Below is a small trained network, with its code and all its weights. Each question gives an input and a class and asks what happens when units are switched off, that is, made to give their printed mean instead of their output.

import numpy as np


def w(rows, s, z=0):
    codes = np.array(rows[::2]) - 128.0
    scale = np.full(codes.shape[1], s)
    scale[-1] = z or s
    return codes * scale


def f(y):
    return y / 2 * (1 + np.tanh(0.7978845608 * (y + 0.044715 * y**3)))


def log_softmax(a):
    a = a - a.max(-1, keepdims=True)
    return a - np.log(np.exp(a).sum(-1, keepdims=True))


def net(x, mask):
    res = np.array(x, float).reshape(1, 5) / 4 @ E
    y = f(res @ A[0][:, :-1].T + A[0][:, -1])
    res = res + np.where(mask, y, B[0][:, -1]) @ B[0][:, :-1]
    return log_softmax(res[-1] @ U[:, :-1].T + U[:, -1])


A, B = {}, {}
E = w([
[227,245,118,19,208],'x0',
[172,133,244,213,255],'x1',
[104,3,186,9,203],'x2',
[115,133,140,128,123],'x3',
[254,79,244,73,5],'x4',
],0.0061)
A[0] = w([
[49,19,169,96,174,134],'n0',
[226,70,187,110,106,151],'n1',
[41,150,32,105,254,66],'n2',
[94,131,92,72,54,74],'n3',
[141,115,165,192,175,147],'n4',
[118,73,130,21,204,43],'n5',
[105,139,63,107,77,50],'n6',
[103,50,128,181,87,93],'n7',
[137,120,53,84,90,94],'n8',
[162,195,125,77,173,52],'n9',
[187,183,215,82,30,60],'n10',
[112,95,52,166,216,78],'n11',
[137,57,93,63,184,135],'n12',
[117,83,159,49,151,104],'n13',
[131,86,101,147,86,234],'n14',
[107,62,116,200,110,89],'n15',
[84,145,190,83,187,241],'n16',
[122,76,19,19,112,190],'n17',
[215,99,212,166,98,103],'n18',
[154,232,156,51,146,44],'n19',
[148,189,65,219,137,111],'n20',
[204,192,99,121,169,255],'n21',
[165,142,201,190,193,57],'n22',
[212,163,125,210,68,125],'n23',
[95,39,149,232,83,68],'n24',
[101,148,60,73,73,83],'n25',
[96,26,114,82,161,31],'n26',
[166,135,155,185,193,75],'n27',
[58,224,80,182,195,115],'n28',
[196,143,93,184,86,100],'n29',
[121,240,77,217,116,77],'n30',
],0.0093,0.0083)
B[0] = w([
[77,213,143,137,39,228],'n0',
[84,61,91,89,124,219],'n1',
[142,8,84,41,77,245],'n2',
[163,48,208,205,198,165],'n3',
[114,111,160,195,184,180],'n4',
[135,150,124,176,3,179],'n5',
[196,43,226,205,81,147],'n6',
[238,167,23,143,128,183],'n7',
[124,70,182,210,138,160],'n8',
[253,166,42,158,96,152],'n9',
[116,42,75,52,125,196],'n10',
[124,9,160,53,106,186],'n11',
[133,201,170,160,30,192],'n12',
[97,143,135,166,44,173],'n13',
[39,105,60,139,182,234],'n14',
[232,157,42,158,141,175],'n15',
[60,146,99,179,124,240],'n16',
[93,107,142,205,180,255],'n17',
[80,36,115,102,123,193],'n18',
[222,148,26,182,88,161],'n19',
[106,160,173,102,46,190],'n20',
[94,144,69,210,149,244],'n21',
[148,5,147,254,159,164],'n22',
[36,140,170,127,37,193],'n23',
[195,163,49,159,133,205],'n24',
[157,65,201,206,201,170],'n25',
[203,89,162,151,26,160],'n26',
[117,61,215,215,121,153],'n27',
[89,39,75,93,133,232],'n28',
[57,138,134,109,13,156],'n29',
[115,176,183,131,11,196],'n30',
],0.009,0.0087)
U = w([
[128,72,116,72,110,57],'0',
[127,153,166,125,66,96],'1',
[142,99,172,173,156,62],'2',
[196,147,64,136,123,63],'3',
[107,132,122,121,130,235],'4',
[91,176,132,78,179,179],'5',
[165,184,188,4,216,9],'6',
],0.018,0.016)

Each question gives the input, the list of numbers given to net, and the class t.
The units are the neurons (one row each of A and B). Each row of codes is followed by its name. A weight is (code - 128) times the scale printed after its matrix; where a second scale follows, it is the last column's (A, B and U).
mask holds one flag per neuron, in row order. A switched-off neuron (its flag False) gives its mean, the last column of its row in B, instead of its output. The means were averaged over made-up inputs and are rounded, as every weight is.
A unit's drop is (log p(t) with every unit on - log p(t) with that unit switched off) / (log p(t) with every unit on - log p(t) with every unit switched off).
The circuit of an input: a set's keep is (log p(t) with only the set's units on - log p(t) with every unit switched off) / (log p(t) with every unit on - log p(t) with every unit switched off). Starting from the 12 units with the biggest drops (on a tie, the unit counted first), units are removed one at a time, each time the one whose removal leaves the highest keep (on an exact tie, the one counted first), for as long as the keep stays at least 0.8.
circuit, biggest first: the units of the circuit, biggest drop first
unit that matters most: the unit with the biggest drop
k most important neurons: the k neurons with the biggest drops, biggest first
drop of u: that unit's drop, to one decimal
input [7,-7,3,-5,-3], class 2: 3 most important neurons : [n17, n25, n8]
input [1,3,-4,3,-2], class 1: unit that matters most : n30
input [-3,0,4,1,-2], class 1: 2 most important neurons : [n0, n28]
input [-1,-7,1,-2,-6], class 2: 2 most important neurons : [n17, n25]
input [8,8,2,5,-8], class 0: 3 most important neurons : [n2, n28, n11]
input [8,0,7,5,1], class 3: 2 most important neurons : [n19, n9]
input [3,6,-4,6,-6], class 0: circuit, biggest first : [n28, n2]
input [-6,-3,7,-2,6], class 1: 2 most important neurons : [n0, n2]
input [0,-2,-3,0,-6], class 0: circuit, biggest first : [n2, n28]
input [-8,7,2,0,-3], class 3: circuit, biggest first : [n24, n15]
input [6,1,3,4,3], class 3: circuit, biggest first : [n19, n9]
input [-1,-8,-7,-3,-6], class 2: circuit, biggest first : [n25, n6]
input [2,6,-5,6,2], class 2: 2 most important neurons : [n22, n0]
input [-8,2,-6,0,0], class 3: unit that matters most : n24
input [-8,-8,-6,-4,8], class 0: 2 most important neurons : [n10, n23]
input [1,-5,-5,0,-2], class 1: 2 most important neurons : [n30, n20]
input [-8,-3,-6,-2,5], class 3: 2 most important neurons : [n7, n24]
input [-5,5,-1,-1,6], class 0: 2 most important neurons : [n18, n1]
input [-3,-8,-5,4,-7], class 2: 2 most important neurons : [n25, n6]
input [3,-4,-7,0,-5], class 1: circuit, biggest first : [n30]
input [8,-8,-2,-2,-3], class 2: 3 most important neurons : [n25, n17, n8]
input [-5,0,2,2,-4], class 3: drop of n24 : 0.2
input [-3,-1,7,5,5], class 1: drop of n0 : 0.3
input [1,1,-4,1,-3], class 1: drop of n21 : -0.3
